Below are the code and all the weights of a small trained network. Each question names an input and a target symbol and asks about switching units off, where a switched-off unit gives its printed mean instead of its output.

import numpy as np


def w(rows, s, z=0):
    codes = np.array(rows[::2]) - 128.0
    scale = np.full(codes.shape[1], s)
    scale[-1] = z or s
    return codes * scale


def norm(h):
    return h / np.sqrt((h * h).mean(-1, keepdims=True) + 1e-5)


def f(y):
    return y / 2 * (1 + np.tanh(0.7978845608 * (y + 0.044715 * y**3)))


def softmax(a):
    e = np.exp(a - a.max(-1, keepdims=True))
    return e / e.sum(-1, keepdims=True)


def log_softmax(a):
    a = a - a.max(-1, keepdims=True)
    return a - np.log(np.exp(a).sum(-1, keepdims=True))


def net(x, mask):
    ids = ['γδεθξπστφω'.index(c) for c in x.split()]
    T = len(ids)
    res = E[ids] + P[:T]
    q, k, v = (norm(res) @ M[0].T for M in (Q, K, V))
    z = softmax(np.where(np.tri(T) > 0, q @ k.T / 2**0.5, -1e9)) @ v
    res = res + np.where(mask[0], z, O[0][:, -1]) @ O[0][:, :-1]
    y = f(norm(res) @ A[0][:, :-1].T + A[0][:, -1])
    res = res + np.where(mask[1:17], y, B[0][:, -1]) @ B[0][:, :-1]
    return log_softmax(norm(res)[-1] @ U[:, :-1].T + U[:, -1])


Q, K, V, O, A, B = {}, {}, {}, {}, {}, {}
E = w([
[182,237,155,112,76,2,110,119,74,178],'γ',
[150,108,70,180,97,205,227,119,37,181],'δ',
[201,144,178,192,67,87,179,115,129,125],'ε',
[96,73,122,95,124,195,140,122,195,44],'θ',
[123,131,114,141,82,155,137,143,130,134],'ξ',
[126,146,151,127,155,146,122,121,104,106],'π',
[195,179,136,173,122,53,142,93,135,139],'σ',
[62,97,87,230,166,87,116,252,130,168],'τ',
[126,134,124,136,147,139,126,129,109,112],'φ',
[166,165,225,104,131,159,168,177,204,185],'ω',
],0.0077)
P = w([
[106,89,133,105,124,119,142,133,70,201],'0',
[173,13,217,184,145,162,60,145,42,188],'1',
[168,142,159,131,126,154,154,209,6,52],'2',
[101,139,103,72,83,98,188,211,1,84],'3',
[63,73,91,38,89,49,96,8,170,203],'4',
[177,55,129,184,159,148,35,34,186,203],'5',
[136,63,177,163,128,129,177,138,81,159],'6',
[15,132,82,5,76,51,201,148,50,145],'7',
[197,207,23,127,122,186,47,158,130,76],'8',
[48,112,59,128,128,183,194,89,106,140],'9',
[141,78,134,143,82,139,214,209,39,153],'10',
[112,122,72,166,208,150,62,44,139,194],'11',
[70,91,77,103,95,214,178,91,101,175],'12',
],0.0039)
Q[0] = w([
[96,202,38,19,89,100,38,80,154,61],'H0',
[145,123,99,202,176,181,57,3,242,164],'H0',
],0.0056)
K[0] = w([
[178,85,128,187,169,180,2,28,189,192],'H0',
[231,193,106,205,155,225,67,183,143,55],'H0',
],0.0061)
V[0] = w([
[117,169,96,120,255,160,67,59,88,70],'H0',
[173,153,243,63,151,171,112,111,170,93],'H0',
],0.0039)
O[0] = w([
[176,3,169,80,80,101,175,164,64,84,144],'H0',
[109,136,187,98,160,110,240,204,42,231,255],'H0',
],0.0048,0.00092)
A[0] = w([
[129,39,138,83,113,163,140,122,173,47,115],'N0',
[103,128,74,120,163,157,149,131,86,179,46],'N1',
[172,154,118,183,82,124,114,125,107,87,133],'N2',
[202,54,189,128,62,1,152,190,109,118,89],'N3',
[88,66,77,111,107,200,124,101,133,57,154],'N4',
[115,104,122,135,100,160,185,101,78,154,50],'N5',
[149,86,143,108,126,133,177,135,35,176,118],'N6',
[82,224,97,170,197,123,93,157,130,203,36],'N7',
[136,183,135,167,78,27,141,109,96,137,153],'N8',
[123,71,156,110,94,124,75,108,170,102,151],'N9',
[181,150,163,246,109,119,142,117,93,156,145],'N10',
[156,198,182,91,149,116,155,202,159,218,13],'N11',
[110,173,92,139,123,124,63,70,154,78,37],'N12',
[113,135,125,78,205,105,58,127,75,99,43],'N13',
[150,148,83,125,131,157,87,57,113,104,1],'N14',
[111,102,105,73,105,203,183,59,121,133,124],'N15',
],0.0065,0.0033)
B[0] = w([
[59,67,198,56,153,199,174,177,97,29,241],'N0',
[211,231,146,123,141,185,115,155,198,162,138],'N1',
[101,90,140,85,155,44,178,104,136,181,134],'N2',
[99,132,166,108,136,42,3,117,222,129,156],'N3',
[119,110,206,108,168,157,156,104,60,181,254],'N4',
[192,145,154,192,121,200,78,149,100,85,153],'N5',
[139,166,102,204,30,152,163,136,165,81,183],'N6',
[137,36,141,13,132,153,99,233,204,77,148],'N7',
[184,88,62,60,222,51,144,30,65,159,146],'N8',
[115,230,184,17,143,153,225,167,65,104,162],'N9',
[122,138,14,60,187,83,201,82,75,139,162],'N10',
[175,230,240,137,48,195,129,142,140,206,147],'N11',
[112,99,177,222,48,113,131,100,145,120,125],'N12',
[95,137,70,151,155,110,170,97,160,224,125],'N13',
[99,179,129,192,59,155,80,105,140,199,120],'N14',
[187,105,94,164,198,190,102,152,86,61,215],'N15',
],0.0049,0.0077)
U = w([
[190,148,119,67,157,40,113,47,62,218,243],'γ',
[133,139,65,126,199,100,197,70,140,176,75],'δ',
[223,196,1,210,89,162,200,147,66,139,149],'ε',
[50,129,173,198,101,131,114,57,93,192,41],'θ',
[196,106,178,195,30,86,42,160,121,28,70],'ξ',
[75,91,65,130,210,114,26,240,209,177,174],'π',
[59,132,153,190,121,122,137,72,102,200,4],'σ',
[90,64,208,55,181,160,208,156,73,66,75],'τ',
[235,231,194,54,102,158,155,203,228,203,119],'φ',
[42,105,105,162,63,177,72,74,231,160,81],'ω',
],0.0066,0.003)

Each question gives the input, a string of symbols that net reads in full, and the target symbol t.
The units are the heads (2 rows each of Q, K, V and O) and the neurons (one row each of A and B). Each row of codes is followed by its name. A weight is (code - 128) times the scale printed after its matrix; where a second scale follows, it is the last column's (O, A, B and U).
mask holds one flag per unit, heads first, then neurons. A switched-off unit (its flag False) gives its mean, the last column of its rows in O or B, instead of its output. The means were averaged over made-up inputs and are rounded, as every weight is.
A unit's drop is (log p(t) with every unit on - log p(t) with that unit switched off) / (log p(t) with every unit on - log p(t) with every unit switched off).
The circuit of an input: a set's keep is (log p(t) with only the set's units on - log p(t) with every unit switched off) / (log p(t) with every unit on - log p(t) with every unit switched off). Starting from the 12 units with the biggest drops (on a tie, the unit counted first), units are removed one at a time, each time the one whose removal leaves the highest keep (on an exact tie, the one counted first), for as long as the keep stays at least 0.8.
circuit, biggest first: the units of the circuit, biggest drop first
unit that matters most: the unit with the biggest drop
k most important neurons: the k neurons with the biggest drops, biggest first
drop of u: that unit's drop, to one decimal
input δ φ γ ω ω φ, target δ: unit that matters most -> N0
input δ τ ω σ ω θ ξ, target γ: 2 most important neurons -> (N0; N10)
input θ ω ξ, target ε: circuit, biggest first -> (N0; N4)
input δ φ φ π δ ξ π, target ξ: 3 most important neurons -> (N6; N3; N4)
input ε σ φ, target π: circuit, biggest first -> (H0; N7; N0; N9)
input θ ω θ θ θ φ θ σ θ θ π, target γ: circuit, biggest first -> (H0; N0; N2)
input θ τ θ θ ξ, target θ: circuit, biggest first -> (H0; N12; N7)
input ξ ω φ σ ξ θ ω ξ, target ω: 2 most important neurons -> (N12; N0)
input π τ θ δ φ, target θ: circuit, biggest first -> (H0; N12; N14)
input ξ θ θ ω π, target ε: circuit, biggest first -> (H0; N0; N6; N4)
input π θ ω ω φ ε θ θ π, target π: 3 most important neurons -> (N7; N9; N4)
input τ ω σ φ π π, target γ: 4 most important neurons -> (N0; N6; N10; N15)
input θ δ θ τ γ φ τ π, target δ: 2 most important neurons -> (N0; N13)
input φ δ θ φ φ σ τ ω ε φ θ ξ, target π: unit that matters most -> N7
input ε γ τ θ θ π, target θ: 2 most important neurons -> (N12; N14)
input ε φ φ θ γ φ θ ξ ω τ π, target ω: 2 most important neurons -> (N12; N7)
input ω σ τ θ θ ξ, target θ: drop of N12 -> 0.2
input δ ω θ π π, target φ: drop of H0 -> 1.2
input ε θ ξ θ π θ φ π ξ θ ξ, target ξ: drop of N5 -> 0.1
input θ φ θ θ ξ π θ φ, target ω: unit that matters most -> H0
